Below are the code and all the weights of a small trained network. Each question names an input and a class and asks about switching units off, where a switched-off unit gives its printed mean instead of its output.

import numpy as np


def w(rows, s, z=0):
    codes = np.array(rows[::2]) - 128.0
    scale = np.full(codes.shape[1], s)
    scale[-1] = z or s
    return codes * scale


def f(y):
    return np.maximum(y, 0)


def log_softmax(a):
    a = a - a.max(-1, keepdims=True)
    return a - np.log(np.exp(a).sum(-1, keepdims=True))


def net(x, mask):
    res = np.array(x, float).reshape(1, 8) / 4 @ E
    y = f(res @ A[0][:, :-1].T + A[0][:, -1])
    res = res + np.where(mask, y, B[0][:, -1]) @ B[0][:, :-1]
    return log_softmax(res[-1] @ U[:, :-1].T + U[:, -1])


A, B = {}, {}
E = w([
[144,53,41],'x0',
[170,141,186],'x1',
[148,166,37],'x2',
[61,180,91],'x3',
[180,50,183],'x4',
[253,150,123],'x5',
[50,150,155],'x6',
[113,73,178],'x7',
],0.0052)
A[0] = w([
[130,181,119,136],'n0',
[138,252,67,126],'n1',
[78,230,140,135],'n2',
[9,142,137,122],'n3',
[68,130,79,64],'n4',
[159,129,158,107],'n5',
[157,125,16,157],'n6',
[118,162,127,117],'n7',
[181,186,231,212],'n8',
[205,89,168,132],'n9',
[129,225,114,149],'n10',
[137,128,77,99],'n11',
[139,91,112,255],'n12',
[103,114,145,175],'n13',
[118,165,94,79],'n14',
],0.011,0.0035)
B[0] = w([
[136,146,95,167],'n0',
[169,153,35,229],'n1',
[69,158,47,217],'n2',
[28,44,136,239],'n3',
[51,101,79,181],'n4',
[120,152,154,163],'n5',
[142,5,87,222],'n6',
[124,144,111,151],'n7',
[44,176,232,253],'n8',
[85,167,196,227],'n9',
[127,174,70,200],'n10',
[113,84,96,158],'n11',
[154,63,181,205],'n12',
[102,99,127,169],'n13',
[149,136,93,159],'n14',
],0.022,0.0061)
U = w([
[171,149,195,136],'0',
[112,227,3,181],'1',
[239,173,71,2],'2',
[99,184,109,215],'3',
[236,51,14,176],'4',
[152,159,63,16],'5',
[50,71,87,68],'6',
[139,26,132,137],'7',
],0.0059,0.0063)

Each question gives the input, the list of numbers given to net, and the class t.
The units are the neurons (one row each of A and B). Each row of codes is followed by its name. A weight is (code - 128) times the scale printed after its matrix; where a second scale follows, it is the last column's (A, B and U).
mask holds one flag per neuron, in row order. A switched-off neuron (its flag False) gives its mean, the last column of its row in B, instead of its output. The means were averaged over made-up inputs and are rounded, as every weight is.
A unit's drop is (log p(t) with every unit on - log p(t) with that unit switched off) / (log p(t) with every unit on - log p(t) with every unit switched off).
The circuit of an input: a set's keep is (log p(t) with only the set's units on - log p(t) with every unit switched off) / (log p(t) with every unit on - log p(t) with every unit switched off). Starting from the 12 units with the biggest drops (on a tie, the unit counted first), units are removed one at a time, each time the one whose removal leaves the highest keep (on an exact tie, the one counted first), for as long as the keep stays at least 0.8.
units of the circuit, in order: the units of the circuit, biggest drop first
top k neurons: the k neurons with the biggest drops, biggest first
drop when u is switched off: that unit's drop, to one decimal
input [6,5,6,-8,7,6,-1,-7], class 0: units of the circuit, in order => [n9]
input [-4,-8,8,7,-3,6,-1,8], class 4: units of the circuit, in order => [n6, n8]
input [7,-1,-3,-4,-2,-4,-2,4], class 4: top 3 neurons => [n8, n3, n9]
input [-4,-1,4,-3,4,-6,2,-8], class 1: units of the circuit, in order => [n6, n8, n12]
input [5,-5,4,-5,2,3,-4,7], class 7: units of the circuit, in order => [n12, n2]
input [7,-4,-6,-2,5,-6,-4,4], class 7: top 2 neurons => [n12, n8]
input [-2,-3,6,2,-7,8,0,4], class 4: top 2 neurons => [n6, n8]
input [6,-3,6,7,-7,-4,-2,-7], class 4: top 2 neurons => [n6, n1]
input [-2,-1,4,-3,-8,4,-1,3], class 4: drop when n9 is switched off => 0.3
input [-4,-6,1,0,4,-5,-4,1], class 7: drop when n2 is switched off => 0.3
input [1,-4,-1,5,6,1,0,-4], class 7: drop when n2 is switched off => 0.3
input [1,-5,-7,3,-1,3,-3,5], class 0: drop when n2 is switched off => 0.2
